nezil: [159 171  85 156 119 138  62 153 126 137 143 114 152 140 122 148 133 114
 118 129 118 138 126  71]
doli: [160 152 137 123  56 143  89 123 106  77 114 149  93 154 101 137 133 123
 111 121  68 100 131 101]
rugi: [136 132 131 123 106 132 114 124 123 114 122 135 121 136 122 129 129 127
 125 126 107 121 129 119]
zigav: [104 105 135 122 163 118 163 123 139 149 130 122 139 113 142 118 124 134
 139 138 157 139 127 154]
ruved: [102  89  89  71 148 124  24  86 178 193  98 118 252 119 186 107 123 129
 172 134  68 182 139  45]
find: [124 134] : zigav
miss doli: [ 89  56 101  93 149 152 131 143 111 101 133 137 137 106 160 123 114 121
  77  68 123 123 154] : [100]
find: [106 132 114 124] : rugi
miss nezil: [129 138 114 118 153 114 126 119 159 152  85 138 122 171 126 143 140  71
 137 133 156 118 148] : [62]
miss ruved: [193 119  86 172 252 129  98 182 123  71  45  68 124  89 178 134 118 148
  89 107 186 139 102] : [24]
find: [ 93 154] : doli

romat: [ 26 103  27  44 100 130  46]
zigav: [ 95 128 114 107 103  90  44]
Bifo: [103 128  90 107 103  90  90]
count Bifo: [90] : 3
miss romat: [ 27 103  46  44 100 130] : [26]
find: [ 44 100 130  46] : romat
find: [103 128  90 107 103  90  90] : Bifo

gitub: [116 144 163 120 177  86 132 148 138 125 136 128 117 100 140 153 120  47
 139  90 144 113 139 127 116 116 186 177 121 115 101 149 116 177]
doli: [139 144 163 120  82  86 132 148 138 125 136 128 117 100 140 153 120  47
 139  90 144 113 139 127 115 116 186 114 121 100 101 149 121 177]
nuvi: [132 135 142 155  81 118 121 117 129 130 134 146 115  98 143 118 117 148
 105 117 119 156 118 157 113 119 105 187 111 112 145 101 140 160]
nezil: [121 134  92 155  81 118 121 144 129 130 134 146 115  98 143 118 125 148
 105 117 123 105 137 114 127 151 157 161 168 119 145 112 136  86]
zaruf: [153 143 134 112 134  95 140 123 124 124 140 147 119 134 121 136  92 183
 117 116 168 110 115 118 168 148 183  80 143 106 127 128 152 143]
find: [139 144 163 120  82  86 132 148 138 125 136 128 117 100 140 153 120  47
 139  90 144 113 139 127 115 116 186 114 121 100 101 149 121 177] : doli
find: [121 136  92] : zaruf
count gitub: [116] : 4
chg nezil: [121 134  92 155  81 118 121 144 129 130 134 146 115  98 143 118 125 148
 105 117 123 105 137 114 127 151 157 161 168 119 145 111 136  86] : 32, [112]
count zaruf: [134] : 3
chg nuvi: [132 135 142 155  81 118 121 117 129 130 134 146 115  98 143 118 117 148
 105 117 119 156 118 157 113 119 105 187 111 112 145 101 139 160] : 33, [140]

zaruf: [140 114  56 118 165  52]
doli: [124 189 189 124 124 189]
rugi: [123 190 115 125 215 215]
count doli: [189] : 3
chg zaruf: [140 114  56 118 165  53] : 6, [52]
chg rugi: [123 190 115 125 215 216] : 6, [215]
dup rugi:  : [215]

romat: [152 118 111 222 141 125 101 112 166 166 156 188 120 150 129 147 107  84
  60 142  57  79 159  78 159 169 138 159 130 115 139 151 132 117  73  51
  94  81  99 137 186 147 152 147 166 172 106 144 104 106 127 129  95 117
 165 165  94  97 157 113 128 128]
Bifo: [111 138 146 130 128 112 127 125 129 139 131 127 138 121 113 129 145 118
 120 125 113 139 136 124 118 125 147 123 117 118 130 158 141 140 122 116
 129 114 114 129 162 134 133 122  98 115 112 145 136 162 153 123 135 118
 126 141 140 115 136 123 139 144]
zaruf: [138 100 146 144 119 161 140 133 134 125 139 128 109 135 158 129 102 148
 118 128 157 107 109 123 133 149 112 143 140 141 123  81  89 103 116 139
 128 152 149 130  84 119 119 137 171 159 145  94 127  89  90 145 136 155
 135  97  72 149 125 137 105 131]
nuvi: [143 129 111 203 142 114 102 113 158 162 148 177 127 143 118 144 120  85
  73 140  59  95 160  88 151 156 143 149 125 112 138 163 143 127  85  59
 100  80  97 135 163 147 151 141 145 154 103 153 109 124 127 123  99 110
 157 169 116  95 154 112 135 129]
ruved: [111 136 146 126 127 114 129 126 128 136 130 124 137 120 115 128 144 122
 123 125 119 139 128 126 118 124 145 122 118 120 129 152 138 139 125 121
 131 118 118 129 155 132 131 122 100 115 115 141 136 159 137 125 137 121
 125 137 138 119 134 125 138 144]
count nuvi: [163] : 2
count ruved: [128] : 3

lupid: [132  96 129 136 130]
nezil: [108  67  73 108  67]
ruved: [ 99 127 112 126 138]
rugi: [106 127  66 120 147]
Kif: [173 111 126 124 224]
zigav: [145 124 142 119 113]
gitub: [114 130 130 114 130]
zaruf: [173 111 126 129 120]
count gitub: [114] : 2
count gitub: [130] : 3
count nezil: [67] : 2
chg rugi: [106 127  66 121 147] : 4, [120]

nuvi: [137 113 131 126]
rugi: [155 113 154 104]
zaruf: [128 113 154 127]
romat: [126 138 126 126]
chg romat: [126 138 126 127] : 4, [126]
find: [126 126] : romat
miss rugi: [104 113 155] : [154]
miss nuvi: [131 126 137] : [113]
count romat: [126] : 3

gitub: [155 176 195 171 124 117  96 210]
nuvi: [197 170  61 128 115 109  60 147]
zigav: [145  92  81 131 180  93 212 141]
Bifo: [157 177 110 113 151 165   5  84]
romat: [188 184 101 104 156 145   2 116]
Kif: [ 23  98  65 138  66 164 165 139]
ruved: [ 62 101 206 182 148 132 219 192]
zaruf: [117 158 160 117  36 117 117 148]
nezil: [ 20 111 177 182 157 180 143 159]
lupid: [236 160  88  82  86  79  75 106]
rugi: [171 120 185 150  29 128 197  63]
doli: [131  90  51 138 176 102 220 130]
miss Kif: [ 23  98  66  65 138 139 165] : [164]
miss nuvi: [128 170 115  61 197 109 147] : [60]
dup zaruf:  : [117]

zigav: [126  80 175  44 149 149 131 114]
lupid: [117 120  65 117 158 130 174 141]
ruved: [120 181   2 164 125 102 104 136]
dup zigav:  : [149]
chg lupid: [117 120  65 117 158 130 174 142] : 8, [141]

